Small tables with named rows and columns. After each table, cells are looked up by row and column.

roz:
|  | bag | veka |
|---|---|---|
| tuk | 0.6 | 9.0 |
| gafu | 8.5 | 6.3 |
| tolefen | 4.5 | 0.8 |

What is the bag of tolefen in roz? 4.5
What is the bag of gafu in roz? 8.5
What is the veka of tolefen in roz? 0.8
What is the bag of tuk in roz? 0.6
What is the veka of gafu in roz? 6.3
What is the veka of tuk in roz? 9.0

ded:
cols = lamuz, lan, bagem, vire, mipev, nupoz, mebet, fovov
fitepi: [0.27, 0.59, 0.31, 0.13, -0.24, -0.15, -0.17, 0.01]
kalezu: [-0.47, -0.93, -0.58, -0.02, 0.08, -0.07, -0.20, 0.19]
voz: [-0.46, 0.15, -0.10, -0.04, -0.33, -0.27, -0.29, 0.16]
lus: [0.21, -0.73, -0.48, -0.28, 0.22, -0.14, -0.33, 0.14]
kila: [0.71, -0.34, -0.41, -0.26, 0.17, -0.04, 0.39, -0.07]
nevepoz: [0.02, -0.09, 0.37, 0.19, 0.26, -0.10, -0.08, 0.30]

mipev of kila: 0.17
bagem of kila: -0.41
lamuz of nevepoz: 0.02
fovov of nevepoz: 0.30
vire of nevepoz: 0.19
mebet of kalezu: -0.20
fovov of voz: 0.16
mipev of nevepoz: 0.26
vire of voz: -0.04
mipev of fitepi: -0.24
mebet of lus: -0.33
lan of nevepoz: -0.09
nupoz of voz: -0.27
fovov of fitepi: 0.01
vire of lus: -0.28
lan of lus: -0.73
lamuz of voz: -0.46
fovov of kalezu: 0.19

Table vorema
fields: gaz, vizize, zuzoz, tusob, baz, zage, kilogob, tuliru, kurilif, beledod
boza: [113, 98, 54, 215, 106, 127, 148, 119, 50, 193]
liratin: [72, 160, 177, 126, 148, 170, 123, 102, 123, 55]
ker: [111, 105, 60, 210, 104, 133, 145, 125, 68, 185]
bis: [82, 169, 168, 128, 129, 179, 121, 126, 170, 65]
pupenaf: [8, 171, 135, 227, 123, 225, 139, 94, 84, 65]
pazam: [108, 126, 122, 150, 130, 136, 132, 115, 97, 125]
piv: [148, 126, 85, 154, 91, 131, 130, 165, 175, 173]
runevin: [135, 131, 96, 155, 97, 139, 130, 156, 167, 157]
vemaru: [34, 165, 138, 200, 125, 205, 135, 102, 100, 74]
gor: [28, 169, 139, 205, 123, 213, 135, 103, 104, 69]
fisozo: [129, 116, 111, 142, 126, 120, 132, 123, 103, 145]
feg: [161, 95, 83, 142, 117, 93, 135, 135, 98, 186]
lur: [141, 112, 66, 178, 93, 125, 137, 152, 129, 189]

What is the zuzoz of fisozo in vorema? 111
What is the kurilif of pupenaf in vorema? 84
What is the kilogob of lur in vorema? 137
What is the zage of vemaru in vorema? 205
What is the kilogob of boza in vorema? 148
What is the baz of fisozo in vorema? 126
What is the gaz of feg in vorema? 161
What is the tuliru of pupenaf in vorema? 94
What is the vizize of piv in vorema? 126
What is the tuliru of lur in vorema? 152
What is the vizize of liratin in vorema? 160
What is the gaz of pazam in vorema? 108
What is the zage of piv in vorema? 131
What is the kurilif of piv in vorema? 175
What is the zuzoz of pupenaf in vorema? 135
What is the zuzoz of feg in vorema? 83

bivos:
|  | zag | bop | buv | dizefuv | nez | kag | veduzap | pim |
|---|---|---|---|---|---|---|---|---|
| donebo | 13739 | -43014 | -30806 | -9624 | 68325 | -12842 | -44481 | -71289 |
| lefor | -25922 | -54327 | 52925 | -776 | 4909 | -29434 | -8207 | 45893 |
| muv | 6844 | -53373 | 4877 | -9396 | 39164 | -28905 | -36493 | -27637 |
| tenedu | -68557 | -36983 | 31473 | -12670 | 10288 | -16865 | 1950 | 58897 |

What is the veduzap of tenedu in bivos? 1950
What is the nez of tenedu in bivos? 10288
What is the pim of donebo in bivos? -71289
What is the buv of lefor in bivos? 52925
What is the pim of lefor in bivos? 45893
What is the veduzap of donebo in bivos? -44481
What is the nez of muv in bivos? 39164
What is the bop of tenedu in bivos? -36983
What is the dizefuv of lefor in bivos? -776
What is the veduzap of lefor in bivos? -8207
What is the buv of tenedu in bivos? 31473
What is the bop of muv in bivos? -53373
What is the kag of lefor in bivos? -29434
What is the nez of donebo in bivos? 68325
What is the zag of donebo in bivos? 13739

paposi
         fav   lif  nekaziz  zison   gek  nutaku  kura  fofe  bifu  bavep
mugisi  38.2  34.6     21.7   58.6  23.4    59.4  56.1  39.7  54.6   50.6
sefid   37.9  37.3     27.9   41.7  33.7    42.1  41.6  37.9  41.0   38.1
zek     21.2  71.7     12.4   57.3   7.0    40.0  42.0  74.3  28.2   63.5
vor     41.7  39.4     35.6   43.6  39.0    43.8  41.9  41.4  41.6   40.0
movo    37.9  39.1     62.2   17.0  54.0    15.7  15.9  37.4  17.5   25.2
vuremi  41.0  16.5     58.2   47.0  35.8    45.3  19.8  43.8  19.6   32.6
ponusi  26.8  34.8     40.2   36.0  26.0    33.4  34.8  34.9  33.6   42.4
ketomi  40.4  44.7     43.0   41.2  41.5    41.1  44.8  41.1  44.8   45.0
tuvofi  45.4  47.0      9.8   73.7  24.2    76.8  82.5  43.0  81.0   65.9

What is the gek of ponusi in paposi? 26.0
What is the zison of mugisi in paposi? 58.6
What is the fofe of sefid in paposi? 37.9
What is the bifu of vuremi in paposi? 19.6
What is the nekaziz of ketomi in paposi? 43.0
What is the fav of ketomi in paposi? 40.4
What is the bifu of ponusi in paposi? 33.6
What is the gek of tuvofi in paposi? 24.2
What is the nutaku of ketomi in paposi? 41.1
What is the lif of zek in paposi? 71.7
What is the bavep of mugisi in paposi? 50.6
What is the nutaku of sefid in paposi? 42.1
What is the bavep of zek in paposi? 63.5
What is the kura of ketomi in paposi? 44.8
What is the kura of mugisi in paposi? 56.1
What is the fav of vor in paposi? 41.7
What is the lif of vuremi in paposi? 16.5

